Here is a tiny trained network, its code and every weight. The questions are about switching its units off for an input and a target symbol, where a switched-off unit gives its printed mean instead of its output.

import numpy as np


def w(rows, s, z=0):
    codes = np.array(rows[::2]) - 128.0
    scale = np.full(codes.shape[1], s)
    scale[-1] = z or s
    return codes * scale


def f(y):
    return y / 2 * (1 + np.tanh(0.7978845608 * (y + 0.044715 * y**3)))


def softmax(a):
    e = np.exp(a - a.max(-1, keepdims=True))
    return e / e.sum(-1, keepdims=True)


def log_softmax(a):
    a = a - a.max(-1, keepdims=True)
    return a - np.log(np.exp(a).sum(-1, keepdims=True))


def net(x, mask):
    ids = ['βεζμξπτφω'.index(c) for c in x.split()]
    T = len(ids)
    res = E[ids] + P[:T]
    r = res
    for j in range(3):
        rows = slice(2 * j, 2 * j + 2)
        q, k, v = (r @ M[0][rows].T for M in (Q, K, V))
        z = softmax(np.where(np.tri(T) > 0, q @ k.T / 2**0.5, -1e9)) @ v
        o = O[0][rows]
        res = res + np.where(mask[j], z, o[:, -1]) @ o[:, :-1]
    y = f(res @ A[0][:, :-1].T + A[0][:, -1])
    res = res + np.where(mask[3:19], y, B[0][:, -1]) @ B[0][:, :-1]
    return log_softmax(res[-1] @ U[:, :-1].T + U[:, -1])


Q, K, V, O, A, B = {}, {}, {}, {}, {}, {}
E = w([
[178,83,151,150,108,9,116],'β',
[120,131,164,206,255,120,179],'ε',
[210,144,160,231,149,165,122],'ζ',
[110,113,104,195,145,102,28],'μ',
[232,93,89,179,152,119,104],'ξ',
[64,143,162,108,196,80,91],'π',
[168,112,164,87,144,119,106],'τ',
[64,205,197,120,74,94,113],'φ',
[162,172,165,178,61,102,145],'ω',
],0.0066)
P = w([
[59,50,134,111,86,163,196],'0',
[243,152,188,155,228,127,43],'1',
[91,152,34,72,101,137,185],'2',
[236,221,169,158,229,139,46],'3',
[109,188,10,66,127,138,186],'4',
[254,192,194,163,238,152,50],'5',
],0.0063)
Q[0] = w([
[138,133,151,128,128,123,118],'H1',
[151,118,126,135,124,119,117],'H1',
[108,82,163,104,111,136,118],'H2',
[119,97,252,152,182,170,90],'H2',
[100,123,95,74,80,77,117],'H3',
[141,172,184,150,110,159,110],'H3',
],0.12)
K[0] = w([
[117,68,171,133,109,106,127],'H1',
[125,93,144,128,123,163,128],'H1',
[117,120,186,124,128,60,67],'H2',
[90,1,247,189,108,166,125],'H2',
[186,238,89,121,107,81,51],'H3',
[114,69,123,113,60,177,75],'H3',
],0.08)
V[0] = w([
[80,102,56,253,136,133,94],'H1',
[16,159,164,134,167,133,82],'H1',
[129,167,153,157,74,66,172],'H2',
[167,195,189,161,139,178,179],'H2',
[124,89,103,91,210,135,163],'H3',
[117,128,149,129,89,223,87],'H3',
],0.024)
O[0] = w([
[100,159,106,209,95,37,71,161],'H1',
[131,202,3,107,168,90,164,87],'H1',
[147,133,113,200,63,155,173,191],'H2',
[201,217,153,105,76,132,165,2],'H2',
[123,159,164,119,201,117,199,147],'H3',
[128,162,96,93,112,174,56,60],'H3',
],0.011,0.0062)
A[0] = w([
[71,64,107,105,66,103,197,66],'N1',
[59,132,58,43,64,130,213,62],'N2',
[206,188,192,149,114,103,81,76],'N3',
[144,125,135,28,88,152,157,69],'N4',
[73,135,105,69,70,162,116,107],'N5',
[121,91,108,126,120,168,86,86],'N6',
[172,165,83,102,114,153,99,81],'N7',
[55,139,128,127,153,156,122,102],'N8',
[177,154,220,125,148,98,62,7],'N9',
[166,154,117,135,165,126,103,96],'N10',
[193,217,175,117,153,89,80,5],'N11',
[58,144,110,91,9,163,207,80],'N12',
[143,146,84,75,176,124,125,48],'N13',
[185,184,156,112,108,122,61,31],'N14',
[132,123,140,54,139,168,138,157],'N15',
[103,132,179,79,135,145,100,63],'N16',
],0.012,0.016)
B[0] = w([
[115,162,58,113,85,177,158,253],'N1',
[106,105,111,158,183,232,65,203],'N2',
[124,238,130,129,120,178,86,240],'N3',
[110,153,126,199,134,114,131,146],'N4',
[169,156,135,122,178,101,160,134],'N5',
[202,161,146,173,131,123,169,122],'N6',
[63,62,117,171,89,158,160,138],'N7',
[163,144,132,102,119,120,93,146],'N8',
[53,79,24,126,212,181,169,189],'N9',
[136,110,113,126,105,89,156,168],'N10',
[249,2,116,154,53,85,144,142],'N11',
[246,100,114,147,137,42,129,195],'N12',
[102,149,187,166,119,132,170,197],'N13',
[181,84,126,167,244,108,147,147],'N14',
[153,117,110,39,108,107,106,225],'N15',
[136,155,133,159,104,156,161,132],'N16',
],0.019,0.0031)
U = w([
[127,115,105,149,58,187,145,176],'β',
[148,176,158,146,166,127,190,117],'ε',
[158,191,181,154,86,200,81,113],'ζ',
[126,142,112,145,119,96,47,110],'μ',
[149,62,254,185,132,169,88,198],'ξ',
[105,136,149,144,183,198,105,59],'π',
[165,127,158,64,126,163,100,221],'τ',
[191,113,127,156,157,180,100,2],'φ',
[204,141,155,155,87,133,134,72],'ω',
],0.0051,0.0046)

Each question gives the input, a string of symbols that net reads in full, and the target symbol t.
The units are the heads (2 rows each of Q, K, V and O) and the neurons (one row each of A and B). Each row of codes is followed by its name. A weight is (code - 128) times the scale printed after its matrix; where a second scale follows, it is the last column's (O, A, B and U).
mask holds one flag per unit, heads first, then neurons. A switched-off unit (its flag False) gives its mean, the last column of its rows in O or B, instead of its output. The means were averaged over made-up inputs and are rounded, as every weight is.
A unit's drop is (log p(t) with every unit on - log p(t) with that unit switched off) / (log p(t) with every unit on - log p(t) with every unit switched off).
The circuit of an input: a set's keep is (log p(t) with only the set's units on - log p(t) with every unit switched off) / (log p(t) with every unit on - log p(t) with every unit switched off). Starting from the 12 units with the biggest drops (on a tie, the unit counted first), units are removed one at a time, each time the one whose removal leaves the highest keep (on an exact tie, the one counted first), for as long as the keep stays at least 0.8.
circuit, biggest first: the units of the circuit, biggest drop first
most important unit: the unit with the biggest drop
k most important neurons: the k neurons with the biggest drops, biggest first
which heads matter: for each layer, one digit per head in row order, 1 if its drop is at least 0.15 and else 0, layers parted by /
drop when u is switched off: that unit's drop, to one decimal
input φ β β π β τ, target β: most important unit -> H1
input β μ β τ, target ξ: which heads matter -> 110
input μ ξ β ε β ζ, target μ: circuit, biggest first -> [H1, H2]
input β τ μ, target μ: circuit, biggest first -> [H1, H2]
input ω π ε μ μ ξ, target ζ: which heads matter -> 010
input β ε μ, target μ: which heads matter -> 110
input φ μ β π π ξ, target β: circuit, biggest first -> [H1, N7, H3]
input μ β π π β ε, target μ: which heads matter -> 100
input ζ μ β β ξ τ, target φ: which heads matter -> 111
input ζ μ ζ β μ ω, target φ: which heads matter -> 111
input β ε μ φ, target ξ: which heads matter -> 110
input τ ω τ ξ π, target π: 3 most important neurons -> [N2, N12, N13]
input μ β μ β β, target β: 2 most important neurons -> [N1, N12]
input ξ ξ ξ ω, target π: most important unit -> N9
input π β ξ μ, target ε: circuit, biggest first -> [H1, N13, H3]
input τ β ω β ξ ζ, target τ: drop when H3 is switched off -> 0.1
input π ω μ π, target ε: drop when H3 is switched off -> 0.1
input β τ τ ω ζ, target ζ: drop when N8 is switched off -> 0.0
input ζ ξ τ μ τ μ, target φ: drop when N14 is switched off -> 0.9
input β τ μ ξ ω, target ω: most important unit -> H2
